Here is a tiny trained network, its code and every weight. The questions are about switching its units off for an input and a class, where a switched-off unit gives its printed mean instead of its output.

import numpy as np


def w(rows, s, z=0):
    codes = np.array(rows[::2]) - 128.0
    scale = np.full(codes.shape[1], s)
    scale[-1] = z or s
    return codes * scale


def f(y):
    return np.maximum(y, 0)


def log_softmax(a):
    a = a - a.max(-1, keepdims=True)
    return a - np.log(np.exp(a).sum(-1, keepdims=True))


def net(x, mask):
    res = np.array(x, float).reshape(1, 3) / 4 @ E
    y = f(res @ A[0][:, :-1].T + A[0][:, -1])
    res = res + np.where(mask, y, B[0][:, -1]) @ B[0][:, :-1]
    return log_softmax(res[-1] @ U[:, :-1].T + U[:, -1])


A, B = {}, {}
E = w([
[138,208,145,210,83,158,157,115,172,224],'x0',
[129,92,157,201,125,175,2,122,100,122],'x1',
[133,145,170,22,138,184,87,127,65,209],'x2',
],0.0091)
A[0] = w([
[127,115,135,167,140,127,42,130,117,139,151],'n0',
[123,128,129,162,141,110,155,115,134,89,76],'n1',
[133,118,117,219,124,113,185,135,151,43,107],'n2',
[127,143,128,146,124,127,135,125,142,158,237],'n3',
[129,118,133,190,125,163,31,128,116,122,57],'n4',
[125,123,113,197,131,117,169,130,115,96,83],'n5',
[125,132,148,100,132,142,116,122,129,145,68],'n6',
[125,136,119,87,121,142,100,133,102,171,58],'n7',
[124,141,106,91,133,142,182,128,138,112,73],'n8',
[138,119,125,122,130,132,144,130,122,112,246],'n9',
[133,139,140,172,126,121,140,143,149,229,63],'n10',
[126,110,140,95,139,118,108,113,123,69,57],'n11',
[125,143,132,93,123,113,232,131,133,139,71],'n12',
[133,139,122,77,134,113,211,128,141,145,150],'n13',
[137,135,137,23,132,156,100,133,96,249,90],'n14',
[125,118,117,141,105,120,121,151,147,111,96],'n15',
[127,94,127,40,136,114,102,139,110,14,90],'n16',
[137,134,114,170,128,129,149,128,146,96,79],'n17',
[147,107,110,121,108,128,131,159,94,104,80],'n18',
[126,173,136,200,109,141,168,119,126,214,74],'n19',
[137,146,122,154,128,144,142,138,140,173,103],'n20',
],0.017,0.011)
B[0] = w([
[156,127,134,158,98,102,106,149,50,143,211],'n0',
[131,127,184,135,129,127,124,122,178,142,159],'n1',
[108,166,208,60,125,106,90,109,207,114,229],'n2',
[59,160,93,86,94,171,163,171,49,7,211],'n3',
[214,81,149,205,111,90,89,151,103,229,204],'n4',
[122,137,171,125,147,98,123,122,198,108,173],'n5',
[136,125,174,140,132,133,113,122,171,145,144],'n6',
[129,130,171,110,124,109,105,118,193,150,165],'n7',
[176,78,133,158,144,107,63,110,104,189,162],'n8',
[47,185,136,81,92,153,162,156,17,21,208],'n9',
[145,103,50,119,162,176,149,116,186,155,194],'n10',
[138,98,80,127,176,131,146,86,153,198,165],'n11',
[206,89,150,217,106,98,91,149,105,221,193],'n12',
[175,106,134,186,101,112,77,151,47,170,213],'n13',
[97,167,216,75,132,84,100,109,230,83,255],'n14',
[126,130,157,119,139,117,117,104,137,153,144],'n15',
[113,119,22,142,163,190,206,107,185,126,242],'n16',
[135,132,138,78,138,116,85,116,186,161,159],'n17',
[157,120,117,123,145,145,151,128,156,160,144],'n18',
[122,96,42,147,182,152,201,83,176,154,222],'n19',
[128,104,91,114,166,144,141,103,128,129,171],'n20',
],0.021,0.016)
U = w([
[107,189,203,61,133,106,94,102,206,110,112],'0',
[131,108,2,124,198,217,214,84,147,147,74],'1',
[215,100,128,195,91,109,71,174,53,186,72],'2',
[50,204,105,75,81,182,166,188,9,34,254],'3',
],0.0084,0.0058)

Each question gives the input, the list of numbers given to net, and the class t.
The units are the neurons (one row each of A and B). Each row of codes is followed by its name. A weight is (code - 128) times the scale printed after its matrix; where a second scale follows, it is the last column's (A, B and U).
mask holds one flag per neuron, in row order. A switched-off neuron (its flag False) gives its mean, the last column of its row in B, instead of its output. The means were averaged over made-up inputs and are rounded, as every weight is.
A unit's drop is (log p(t) with every unit on - log p(t) with that unit switched off) / (log p(t) with every unit on - log p(t) with every unit switched off).
The circuit of an input: a set's keep is (log p(t) with only the set's units on - log p(t) with every unit switched off) / (log p(t) with every unit on - log p(t) with every unit switched off). Starting from the 12 units with the biggest drops (on a tie, the unit counted first), units are removed one at a time, each time the one whose removal leaves the highest keep (on an exact tie, the one counted first), for as long as the keep stays at least 0.8.
circuit, biggest first: the units of the circuit, biggest drop first
unit that matters most: the unit with the biggest drop
k most important neurons: the k neurons with the biggest drops, biggest first
drop when u is switched off: that unit's drop, to one decimal
input [5,-1,-6], class 0: circuit, biggest first => (n2)
input [1,3,0], class 3: 2 most important neurons => (n12; n13)
input [2,6,-5], class 2: 2 most important neurons => (n4; n14)
input [6,6,2], class 1: 4 most important neurons => (n19; n10; n13; n12)
input [5,8,6], class 2: 3 most important neurons => (n4; n0; n2)
input [8,8,-6], class 1: 4 most important neurons => (n19; n10; n13; n12)
input [-1,7,5], class 2: 2 most important neurons => (n4; n0)
input [2,-4,-4], class 0: 3 most important neurons => (n2; n4; n0)
input [-8,-8,-8], class 0: 2 most important neurons => (n2; n19)
input [-7,-8,-5], class 2: 4 most important neurons => (n13; n12; n19; n8)
input [5,6,0], class 2: 2 most important neurons => (n4; n16)
input [-7,7,-5], class 1: 2 most important neurons => (n16; n13)
input [-7,-3,5], class 1: 2 most important neurons => (n16; n2)
input [3,-2,2], class 3: unit that matters most => n16
input [3,6,5], class 2: drop when n0 is switched off => 1.6
input [0,3,3], class 3: drop when n2 is switched off => 0.6
input [-4,3,3], class 1: drop when n3 is switched off => 2.5
